Below are the code and all the weights of a small trained network. Each question names an input and a class and asks about switching units off, where a switched-off unit gives its printed mean instead of its output.

import numpy as np


def w(rows, s, z=0):
    codes = np.array(rows[::2]) - 128.0
    scale = np.full(codes.shape[1], s)
    scale[-1] = z or s
    return codes * scale


def f(y):
    return y / 2 * (1 + np.tanh(0.7978845608 * (y + 0.044715 * y**3)))


def log_softmax(a):
    a = a - a.max(-1, keepdims=True)
    return a - np.log(np.exp(a).sum(-1, keepdims=True))


def net(x, mask):
    res = np.array(x, float).reshape(1, 8) / 4 @ E
    y = f(res @ A[0][:, :-1].T + A[0][:, -1])
    res = res + np.where(mask, y, B[0][:, -1]) @ B[0][:, :-1]
    return log_softmax(res[-1] @ U[:, :-1].T + U[:, -1])


A, B = {}, {}
E = w([
[110,243,97,154,126,192,143,190],'x0',
[49,53,102,201,254,133,203,95],'x1',
[130,118,218,77,143,112,174,214],'x2',
[115,141,124,151,64,176,226,87],'x3',
[127,51,232,161,50,195,135,155],'x4',
[199,113,120,147,183,133,141,61],'x5',
[140,208,225,126,152,133,80,90],'x6',
[176,127,168,166,116,6,174,104],'x7',
],0.0079)
A[0] = w([
[165,153,29,125,145,85,78,96,160],'N1',
[136,205,135,135,92,146,119,113,239],'N2',
[93,106,125,129,196,141,123,118,22],'N3',
[140,138,106,136,169,130,211,168,184],'N4',
[134,77,182,178,119,156,146,137,34],'N5',
[88,158,109,145,174,112,202,160,90],'N6',
[125,39,105,106,97,117,148,172,175],'N7',
[136,119,159,104,143,51,83,143,80],'N8',
[163,166,32,98,146,87,90,93,132],'N9',
[133,40,139,78,140,113,120,189,155],'N10',
[197,215,176,85,197,155,80,150,185],'N11',
[139,146,126,100,127,125,153,78,71],'N12',
[116,156,160,109,148,111,149,110,67],'N13',
[172,106,126,73,159,110,115,155,104],'N14',
[172,171,158,88,5,125,115,185,152],'N15',
[192,147,76,152,139,151,122,117,145],'N16',
[116,103,135,89,104,103,93,133,162],'N17',
[183,115,148,91,121,173,90,132,254],'N18',
[166,99,165,128,118,110,192,78,192],'N19',
[106,155,98,153,166,120,205,172,156],'N20',
[136,144,162,115,118,59,98,158,123],'N21',
[208,82,148,119,112,83,178,48,125],'N22',
[130,59,123,138,110,97,161,102,205],'N23',
[141,129,134,95,102,111,92,89,29],'N24',
[94,121,84,125,81,223,162,116,133],'N25',
],0.011,0.0037)
B[0] = w([
[109,126,91,181,223,139,131,159,232],'N1',
[128,114,107,70,116,160,116,161,200],'N2',
[126,156,147,94,72,129,144,145,170],'N3',
[69,132,133,126,107,93,140,182,193],'N4',
[93,169,158,212,172,142,121,120,172],'N5',
[58,90,121,103,75,62,142,155,187],'N6',
[124,196,161,105,145,183,113,202,196],'N7',
[117,143,96,136,139,157,157,170,191],'N8',
[125,156,108,197,217,130,116,152,229],'N9',
[148,227,141,68,115,170,93,207,199],'N10',
[184,212,186,109,120,157,87,202,246],'N11',
[73,144,172,119,148,115,96,159,137],'N12',
[108,134,106,130,113,106,121,156,139],'N13',
[144,162,144,140,129,149,121,147,166],'N14',
[49,159,113,2,27,197,233,232,243],'N15',
[107,127,109,143,192,176,138,164,172],'N16',
[112,150,126,132,147,133,133,172,165],'N17',
[95,158,105,141,118,115,156,182,192],'N18',
[88,135,180,151,124,87,105,141,194],'N19',
[69,97,105,121,100,69,152,150,196],'N20',
[137,157,116,113,107,158,131,160,186],'N21',
[93,186,238,154,140,77,53,77,209],'N22',
[111,178,176,121,149,156,108,128,201],'N23',
[58,123,149,126,142,105,136,146,149],'N24',
[160,89,42,113,152,187,166,97,201],'N25',
],0.011)
U = w([
[172,61,53,23,117,161,119,13,45],'0',
[240,117,164,93,81,134,87,136,13],'1',
[132,155,109,26,84,179,157,189,194],'2',
[148,117,162,186,82,198,119,38,71],'3',
[106,133,188,63,24,16,112,136,97],'4',
[113,43,42,220,150,72,197,117,81],'5',
[138,171,179,218,199,93,9,124,126],'6',
[254,113,169,151,126,112,193,96,2],'7',
],0.0097,0.0081)

Each question gives the input, the list of numbers given to net, and the class t.
The units are the neurons (one row each of A and B). Each row of codes is followed by its name. A weight is (code - 128) times the scale printed after its matrix; where a second scale follows, it is the last column's (A, B and U).
mask holds one flag per neuron, in row order. A switched-off neuron (its flag False) gives its mean, the last column of its row in B, instead of its output. The means were averaged over made-up inputs and are rounded, as every weight is.
A unit's drop is (log p(t) with every unit on - log p(t) with that unit switched off) / (log p(t) with every unit on - log p(t) with every unit switched off).
The circuit of an input: a set's keep is (log p(t) with only the set's units on - log p(t) with every unit switched off) / (log p(t) with every unit on - log p(t) with every unit switched off). Starting from the 12 units with the biggest drops (on a tie, the unit counted first), units are removed one at a time, each time the one whose removal leaves the highest keep (on an exact tie, the one counted first), for as long as the keep stays at least 0.8.
units of the circuit, in order: the units of the circuit, biggest drop first
top k neurons: the k neurons with the biggest drops, biggest first
drop of u: that unit's drop, to one decimal
input [-5,-5,-4,-5,-7,-8,-6,8], class 6: units of the circuit, in order => N9
input [-2,6,8,-5,8,-2,-2,4], class 6: top 2 neurons => N15; N5
input [1,-7,-2,-7,-8,-1,-3,-7], class 6: top 2 neurons => N9; N1
input [-7,-7,1,1,1,6,1,-1], class 4: top 3 neurons => N22; N25; N19
input [1,1,-5,2,5,3,-5,-7], class 0: top 2 neurons => N25; N15
input [-3,5,5,2,4,-7,7,3], class 6: top 2 neurons => N15; N5
input [-5,-2,-6,5,-6,-8,2,0], class 5: top 2 neurons => N11; N22
input [0,-5,-5,5,6,4,-4,8], class 4: top 2 neurons => N22; N15
input [5,5,-3,-5,4,5,-5,0], class 5: top 2 neurons => N15; N11
input [-5,5,3,-6,3,-5,8,5], class 6: drop of N15 => 2.2
input [-4,7,-8,2,-3,-4,-7,1], class 5: drop of N11 => 0.2
input [5,-1,-4,6,-2,6,-2,3], class 5: drop of N11 => 0.2
input [6,-3,0,8,-7,6,-3,-5], class 5: drop of N5 => 0.0
input [-5,3,4,3,-4,3,1,-6], class 4: top neuron => N15
input [-6,4,-5,-3,-1,4,1,-8], class 5: top 2 neurons => N11; N22
